Here is a tiny trained network, its code and every weight. The questions are about switching its units off for an input and a class, where a switched-off unit gives its printed mean instead of its output.

import numpy as np


def w(rows, s, z=0):
    codes = np.array(rows[::2]) - 128.0
    scale = np.full(codes.shape[1], s)
    scale[-1] = z or s
    return codes * scale


def norm(h):
    return h / np.sqrt((h * h).mean(-1, keepdims=True) + 1e-5)


def f(y):
    return np.maximum(y, 0)


def log_softmax(a):
    a = a - a.max(-1, keepdims=True)
    return a - np.log(np.exp(a).sum(-1, keepdims=True))


def net(x, mask):
    res = np.array(x, float).reshape(1, 2) / 4 @ E
    u = 0
    for l in range(3):
        y = f(norm(res) @ A[l][:, :-1].T + A[l][:, -1])
        res = res + np.where(mask[u : u + 8], y, B[l][:, -1]) @ B[l][:, :-1]
        u += 8
    return log_softmax(norm(res)[-1] @ U[:, :-1].T + U[:, -1])


A, B = {}, {}
E = w([
[70,171,117,129,154],'x0',
[112,108,3,85,163],'x1',
],0.0017)
A[0] = w([
[165,10,44,121,111,32],'L0N0',
[61,160,66,77,213,2],'L0N1',
[37,168,129,142,160,220],'L0N2',
[126,77,99,94,149,179],'L0N3',
[114,169,107,120,156,7],'L0N4',
[56,153,152,143,165,194],'L0N5',
[128,142,252,161,98,100],'L0N6',
[191,147,178,200,86,103],'L0N7',
],0.0025,0.00091)
B[0] = w([
[165,233,129,78,84,208],'L0N0',
[64,19,113,223,75,228],'L0N1',
[128,211,140,174,116,218],'L0N2',
[151,188,201,141,81,192],'L0N3',
[113,101,121,140,107,146],'L0N4',
[172,166,129,106,105,195],'L0N5',
[185,96,107,99,254,254],'L0N6',
[31,104,14,105,106,220],'L0N7',
],0.0026,0.0021)
A[1] = w([
[109,108,156,128,157,69],'L1N0',
[90,125,149,115,149,174],'L1N1',
[62,130,115,137,134,2],'L1N2',
[154,35,144,118,153,40],'L1N3',
[130,75,91,117,155,190],'L1N4',
[145,2,147,128,142,40],'L1N5',
[172,99,108,92,99,123],'L1N6',
[114,129,140,112,104,108],'L1N7',
],0.0049,0.0011)
B[1] = w([
[151,138,72,99,133,169],'L1N0',
[149,103,106,131,127,182],'L1N1',
[108,111,114,156,98,202],'L1N2',
[75,103,167,127,79,236],'L1N3',
[135,134,252,140,110,233],'L1N4',
[32,88,206,116,55,254],'L1N5',
[159,130,137,104,164,248],'L1N6',
[139,122,111,133,135,135],'L1N7',
],0.0039,0.0016)
A[2] = w([
[96,125,77,103,127,128],'L2N0',
[68,126,93,158,110,45],'L2N1',
[59,150,152,168,146,81],'L2N2',
[136,116,169,160,89,126],'L2N3',
[151,158,144,141,90,160],'L2N4',
[174,135,139,143,254,24],'L2N5',
[225,133,107,46,111,2],'L2N6',
[48,134,89,156,108,10],'L2N7',
],0.0044,0.00091)
B[2] = w([
[129,150,209,165,156,190],'L2N0',
[141,153,91,211,86,233],'L2N1',
[185,82,111,99,121,246],'L2N2',
[51,131,98,97,119,208],'L2N3',
[105,91,90,110,177,187],'L2N4',
[133,252,186,136,220,203],'L2N5',
[225,77,97,87,100,254],'L2N6',
[132,130,58,235,73,252],'L2N7',
],0.0034,0.0019)
U = w([
[77,108,57,84,175,2],'0',
[254,107,77,53,114,134],'1',
[63,82,204,93,91,149],'2',
[149,219,168,129,207,147],'3',
[111,151,46,236,82,145],'4',
],0.013,0.0077)

Each question gives the input, the list of numbers given to net, and the class t.
The units are the neurons (one row each of A and B). Each row of codes is followed by its name. A weight is (code - 128) times the scale printed after its matrix; where a second scale follows, it is the last column's (A, B and U).
mask holds one flag per neuron, layer by layer. A switched-off neuron (its flag False) gives its mean, the last column of its row in B, instead of its output. The means were averaged over made-up inputs and are rounded, as every weight is.
A unit's drop is (log p(t) with every unit on - log p(t) with that unit switched off) / (log p(t) with every unit on - log p(t) with every unit switched off).
unit that matters most: the unit with the biggest drop
k most important neurons: the k neurons with the biggest drops, biggest first
drop when u is switched off: that unit's drop, to one decimal
input [2,-6], class 3: 2 most important neurons : L0N6, L0N1
input [0,0], class 0: 2 most important neurons : L0N7, L1N6
input [1,-5], class 3: 2 most important neurons : L0N1, L0N6
input [-1,3], class 1: unit that matters most : L0N0
input [3,-1], class 3: 2 most important neurons : L1N5, L0N7
input [2,-4], class 3: 2 most important neurons : L0N6, L2N5
input [-7,-1], class 2: 2 most important neurons : L0N2, L1N5
input [5,-8], class 3: 2 most important neurons : L0N6, L1N5
input [-1,4], class 1: 2 most important neurons : L0N0, L0N7
input [2,-7], class 3: 2 most important neurons : L0N6, L0N1
input [-5,-1], class 2: drop when L2N3 is switched off : 0.0
input [7,-3], class 3: drop when L0N7 is switched off : 0.1
